After every row comes roughly how far along a hidden order it lies, from 0 to 12.
In the rows, zero is written as 128.
[132 113 201 130 116 138 138 115 134 159 190 115  97 118 125 150 167 113
 150 131 141 171 144 129 135 126 130 214]  3
[156 110 159 132 119 152 162 120 148  95 177 150 101  46 116 163 172  98
 165 136 146 126 108 178 157  77 142 133]  0
[141 113 171 158  99 131 128 131 149 131 128 123 145 100 135 143 133 137
 121 128 144 126 132 142 155 162 124 173]  12
[198 104 176 123 137 143 122 126 132 105 149 145 132  96 127 124 177 120
 145 126 105 120 128 134 179 136 115 232]  2
[158 208 167 138 137 144 120 127 142 106 142 144 127 103 125 119 154 153
 138 125 134 106 137 144 135 179  61 156]  11
[143 128 176 132 114 115 123 164 187 116 140 111 107 116 128 156 105 117
 136 237 141 128 101 129 134 105 159 199]  1
[154 111 162 163 100 131 144 142 154 161 149 111  99 109 127 138 174 149
 121 118 131 119 148 161 138 122  94 188]  8
[127 116 165 155 129 138 210 150 140 105 143 145 105 117 140 156 160 125
 160 121 126 121 128 162 141 104  91 124]  3
[131 115 176 135 144 127 120 126 152 103 175 142 112 130 153 133 155 122
 121 127 130 121 126 133 170 120 134 230]  0
[134 101 185 141 112 151 123 126 145 161 191 121 113 163 125  95 191 134
 151 196 123 182 146 149 133 150 102 148]  1
[128 106 138 141 110 142 116 142 105  97 159 151 110 114 162 137 149 128
 112 135 137 118 134 127 108 139 132 161]  7
[118 137 140 149 141 129 139 136 143 109 123 197 120  85 129 198  97 105
 119 147 159 140  99  81 122  73 149 209]  5
[126 118 167 147  91 137 120 131 140 105 104 119  97 109 149 136 151 119
 131 151 134 127 120 135 145 160  92 209]  7
[ 94 149  88 134 108 115  98 151 158 112 112 156 138 145 149 183  98 150
 122 127 133 162 124 168 134  86 133 197]  0
[139 111 167 123 127  98 137 122 139 107 141 186  93  53 122 194 146  97
 137 138 126 135 107 130 114  88 147 250]  0
[121 131 137 141 112 132 116 161 144 108 127 140 110 125 136 244 145 132
 129 145 135 132 152 184 134 119 111 130]  0
[110 127 162 144 135 147 138 133 141 109 135 144  60 116 110 170 144 124
 109 126 111 135  97 141 133 107 144 216]  0
[129  91 174 115 126 137 123 132 134 108 140 109  64 114 108 145 223 157
 139 126 134 122  97 134 134 119 105 136]  0
[133  97 174 141 113 149 115 123 113 100 150 143 104 105 129 164 183 135
 163 123 125  91 170 131 138 185 111 140]  8
[155  91 192 130 120 152 128 122 112 105 144 182  96  71 113 105 255 109
 194 160 143 110 138 217 136 130 124 174]  1
[131 122 165 133 139 126 121 129 131 106 177 124 107 135 163 153 147 116
 109 230 153 205 119 131 118 119 153 187]  1
[106 207 130 150 116 148 127 133 145 105 127 136 115 129 166 161 135 121
 125 121 133 136  86  98 140 104 125 114]  5
[129 112 157 141 121 140 152 128 166 105 140 156 110 120 133 140 147 130
 137 129 110 125 126 131 114 118 120 219]  0
[130 119 159 148 129 118 124 129 115 104 146 187 106 105 109 143 154 119
 138 131 131 123 137 152 141 117  95 185]  2
[138 135 161 159 124 117 127 129 157 127 143 184 118 103 124 188 127 101
 130 129 160 138 110 141 132 206 100 220]  10
[135 115 207 136 108 131 124 128 168 116 173 144 100 123  99 168 141 105
 142 135 139 132 116 141 114  99 142 176]  1
[138 127 155 119 116 148 119 130 107 133 154 165  88  95 163 159 142 107
 143 138 147 129 115 175 104  98 139 235]  1
[140 121 159 129 134 141 130 138 135 108 135 160 108  94 128 173 197 106
 145 255 141 131 113 168 130 108 138 232]  2
[156 113 162 132 101 139 123 120 138 103 195 137 139  56 128 140 164 118
 145 127 135 175 117 155 164 119 124 176]  0
[128 125 124 150 115 134 109 137 153 105 161 132 109 111 126 160 210 109
 170 132 146 148 115 131 120 150 130 190]  2
[149 117 144 116 118 135 118 122 157 101 119 104  82  84 117 204 175 140
 179 135 141 144 143 182 129 108 136 144]  2
[203 109 169 110 140 140 122 165 138 101 165 160 104 132 129 130 168 121
 151 129 131 118 120 133 169 167 121 223]  2
[127 110 127 136  98 122 125 194 116 108 145 143 113  86 151 154 130 113
 110 116 169 140 111 121 131 151 144 197]  8
[117 157 152 133 108 154 138 133 156 107 166 160 111  31 123 167 136 120
 146 130 141 153  90 133 135 107 120 144]  0
[169 118 170 131 117 137 104 121 138 107 120 142  85 101 125 168 155 113
 136 130 113 147 122 161 105 104 129 178]  0
[146 122 182 113 120 133 171 175 150 116 105 169  61  98 118 178 242  94
 164 138 154 134 110 139 136  87 162 255]  1
[120 178 144 108 122 111 121 133 142 106 131 146 114  91 135 146 139 124
 131 111 153 115 116 140 124 113  74 188]  2
[118 141 179 131 154 131 124 133 128 111 139 113 100 149 119 162 174 142
 130 135 142 133 114 126 133 104 134 131]  2
[145 105 189 154 116 124 115 126 137 106 162 158  50  73 123 127 178 117
 185 167 132 125 131 127 155  95 138 123]  2
[140 121 171 106 118 113 159 123 139  99 136 159  67  50 114 186 135 105
 139 139 118 128 117 126 130  99 140 234]  1
[159 104 157 149 115 120 127 131 116 110 102 118  91 100 126 176 129 112
  84 132 155 156  95 120 109  90 138 200]  6
[126 131 153 132  98 132 124 130 131 195 171 143 112 142 132 185 168 116
 108 125 139 126 101 119 106  81 143 191]  1
[137 123 198 118 116 136 123 120 125 100 108 144 109 100 118 175 172 125
 179 138 136 126 147 137 134 111 151 181]  3
[138 102 171 116 129 159 123 126 135 104 154 128  60 104 117 116 184 133
 147 126 107 113 108 152 137 136  79  96]  0
[114 105 178 174 107 147 107 134 172 124 141 146 139 147 137  80 154 144
 141 161 109 106 142 163 140 226  59 165]  7
[170  91 210 121 119 132 131 135 161 100 203 144  80   1 109 159 198  71
 167 146 143 121 135 181 162 108 175 200]  0
[176 212 176 124 107 164 130 118 131 101 204 137  73   1 107 147 197 122
 181 136 137 126 146 142 134 155 107 188]  2
[149 117 211 109 119 134 131 125 133 106 158 170  91  86 120 223 160 100
 143 137 152 211 152 140 132 102 143 180]  0
[222 124 151 160 114 133 111 136 139 106 139 118 143 142 132 137 130 126
 119 108 115 122 100 130 140 119 100 227]  7
[209 109 193 126 121 140 131 146 137 107 122 143  35  52 117 136 219  99
 152 139 145 126 136 149 126 105 141 196]  2
[139 128 165 142 118 126 144 128 139 172 146 100  98 101 121 197 135  96
 132 119 157 141 120 127 146  94 152 229]  6
[143 145 166 157 134 113 133 129 141 112 146 183 123  89 106 185 148  99
 140 133 153 134 108 163 132 127 122 214]  6
[125 160 143 104 116 108 134 192 145 100 187 141 154 118 126 219 106  99
 117 139 167 151  76 100 166  60 168 232]  1
[246 117 144 141 103 168 116 128 137 102 183 145 114  61 133 104 162 149
 178 122 118 110 149 120 144 129  80 150]  1
[134  90 173 133 115 152 136 127 135 101 182 140  56  85 104 138 167 235
  99 130 130 122 131 146 136 126 131 242]  2
[133 120 137 149 112 118 122 133 128 102 144 117 109 106 128 147 187 114
 108 128 150 122 106 138 151  84 146 183]  0
[106 142 133 137 111 126 116 142 124 110 121 140 128  99 148 179 116 127
 119 124 122 134 120 104 165 236 154 173]  10
[135  89 186 167 113 142 111 121 137 129 139 145  98  71 127 118 156 124
 148 132 127 117 132 141 171 131 121 126]  4
[148 122 169 130 112 141 128 156 135  95 187 143 128  89 124 148 160 112
 143 133 137 137  99 135 151 101 119 129]  4
[123 180 145 125 111 139 137 133 143 114  75 171  93 125 109 192 141 109
 129 127 158 191  97 118 132  85 170 255]  0
[151  78 169 115 119 132 144 122 131 104 158 133  57  45 118 210 145 101
 150 133 144 122 108 142 114 198 173 197]  4
[172  83 157 171  89 151 121 127 137  99 150 145  99 106 131  83 226 136
 152 121 107 105 149 216 159 149 102 113]  1
[159 103 179 165 117 137 125 125 136 151 154 164  82  90 117 136 178 114
 136 128 141 122 143 113 135 235  78 174]  12
[193 118 163 133 137 153 124 131 138 123 149 154  98  74 118 157 165 104
 125 127 151 123 137 109 141  87 129 185]  2
[147 105 207 107 117 138 128 172 136 106 157 130 119  16 119 170 171 104
 146 136 125 119 123 151 150 108 174 195]  2
[130 173 166 137 101 163 151 129 139 102 125 149  81 109 138 124 176 125
 132 119 123 117 104 134 139 130 115 104]  4
[125 130 151 107 119 113 107 122 143 111 125 162 111  73 132 154 223 120
 108 135 104 131 117 126 108  99 131 180]  0
[105 108 196 108 116 142 115 130 136 103 157 142  83 163 152 120 167 127
 141 128 126 116 133 145 167 132 118 159]  1
[177 125 206 129 117 116 124 127 180 105 132 152  96  37 123 162 153 111
 115 129 130 131 118 135  96 102 124 196]  3
[143 117 177 132 117 144 161 125 153 149 130 143  66 108 230 138 177 121
 154 125 120 120 131 172 163 122 125 132]  5
[125 138 166 133 102 136 126 129 141 132  96 159  60 104 151 145 194 115
 135 132 155 121 107 121 133 128 140 185]  7
[143 123 173 111 113 120 125 116 171 105 123 157 104  82 127 152 153 118
 140 127 110 113 123 133  94 113 128 212]  0
[142 118 152 128 109 152 125 125 127 141 169 154  95 152 125 152 148 110
 142 120 125 109 122 121 105  82 140 183]  2
